Below is a small trained network, with its code and all its weights. Each question gives an input and a class and asks what happens when units are switched off, that is, made to give their printed mean instead of their output.

import numpy as np


def w(rows, s, z=0):
    codes = np.array(rows[::2]) - 128.0
    scale = np.full(codes.shape[1], s)
    scale[-1] = z or s
    return codes * scale


def f(y):
    return y / 2 * (1 + np.tanh(0.7978845608 * (y + 0.044715 * y**3)))


def log_softmax(a):
    a = a - a.max(-1, keepdims=True)
    return a - np.log(np.exp(a).sum(-1, keepdims=True))


def net(x, mask):
    res = np.array(x, float).reshape(1, 5) / 4 @ E
    y = f(res @ A[0][:, :-1].T + A[0][:, -1])
    res = res + np.where(mask, y, B[0][:, -1]) @ B[0][:, :-1]
    return log_softmax(res[-1] @ U[:, :-1].T + U[:, -1])


A, B = {}, {}
E = w([
[41,112,180,189,118],'x0',
[254,174,196,241,59],'x1',
[145,171,2,215,194],'x2',
[225,51,117,201,151],'x3',
[200,136,43,91,51],'x4',
],0.0096)
A[0] = w([
[101,80,57,119,148,187],'n0',
[168,167,107,136,112,125],'n1',
[117,13,160,129,130,202],'n2',
[192,138,138,248,82,139],'n3',
[140,125,111,177,182,211],'n4',
[142,134,212,100,85,216],'n5',
[145,191,52,122,92,255],'n6',
[106,151,179,128,108,180],'n7',
[96,75,126,55,136,206],'n8',
],0.012,0.005)
B[0] = w([
[183,78,114,121,123,214],'n0',
[182,139,41,164,93,178],'n1',
[135,77,162,156,92,184],'n2',
[173,158,135,187,135,253],'n3',
[163,39,119,148,254,205],'n4',
[66,164,175,132,70,225],'n5',
[197,204,65,54,90,248],'n6',
[40,183,167,154,59,183],'n7',
[116,103,212,34,100,221],'n8',
],0.0088,0.012)
U = w([
[145,216,43,91,104,158],'0',
[126,168,158,212,172,3],'1',
[189,159,99,125,244,117],'2',
[48,83,132,171,191,96],'3',
[50,239,171,109,128,241],'4',
[149,62,169,28,126,209],'5',
[73,151,59,102,191,36],'6',
],0.011,0.0016)

Each question gives the input, the list of numbers given to net, and the class t.
The units are the neurons (one row each of A and B). Each row of codes is followed by its name. A weight is (code - 128) times the scale printed after its matrix; where a second scale follows, it is the last column's (A, B and U).
mask holds one flag per neuron, in row order. A switched-off neuron (its flag False) gives its mean, the last column of its row in B, instead of its output. The means were averaged over made-up inputs and are rounded, as every weight is.
A unit's drop is (log p(t) with every unit on - log p(t) with that unit switched off) / (log p(t) with every unit on - log p(t) with every unit switched off).
The circuit of an input: a set's keep is (log p(t) with only the set's units on - log p(t) with every unit switched off) / (log p(t) with every unit on - log p(t) with every unit switched off). Starting from all 9 units, units are removed one at a time, each time the one whose removal leaves the highest keep (on an exact tie, the one counted first), for as long as the keep stays at least 0.8.
units of the circuit, in order: the units of the circuit, biggest drop first
most important unit: the unit with the biggest drop
top k neurons: the k neurons with the biggest drops, biggest first
drop when u is switched off: that unit's drop, to one decimal
input [-2,7,7,-4,-3], class 2: most important unit	n4
input [7,1,4,1,-4], class 3: top 3 neurons	n6; n4; n1
input [4,-6,4,-8,3], class 5: units of the circuit, in order	n8; n0
input [8,4,6,8,2], class 2: top 3 neurons	n4; n5; n7
input [-3,3,-3,3,-4], class 1: units of the circuit, in order	n8; n6
input [2,7,-4,3,6], class 1: top 2 neurons	n3; n6
input [3,7,3,4,6], class 2: units of the circuit, in order	n4; n7
input [-2,1,0,1,-7], class 3: units of the circuit, in order	n6; n3
input [-3,-1,0,7,4], class 2: top 3 neurons	n5; n7; n8
input [5,1,-5,8,4], class 1: units of the circuit, in order	n3; n8
input [4,1,6,-1,1], class 2: units of the circuit, in order	n4; n5
input [-7,-1,-7,-2,-8], class 4: top 2 neurons	n5; n7
input [8,0,6,-1,-8], class 3: units of the circuit, in order	n6; n4
input [8,8,-7,2,0], class 4: units of the circuit, in order	n5
input [6,3,4,7,4], class 2: top 2 neurons	n4; n5
input [-4,-8,7,-2,-2], class 5: top 3 neurons	n8; n0; n3
input [-1,-8,8,3,-4], class 2: top 2 neurons	n4; n0
input [6,-2,1,1,0], class 3: top 2 neurons	n6; n8
input [3,5,-6,0,-3], class 4: drop when n8 is switched off	0.0
input [5,-1,8,3,-3], class 2: drop when n4 is switched off	0.2
input [-1,-2,-6,-4,1], class 4: drop when n0 is switched off	0.2
input [0,5,3,1,2], class 2: drop when n4 is switched off	0.3
input [3,0,-5,8,-1], class 1: most important unit	n8
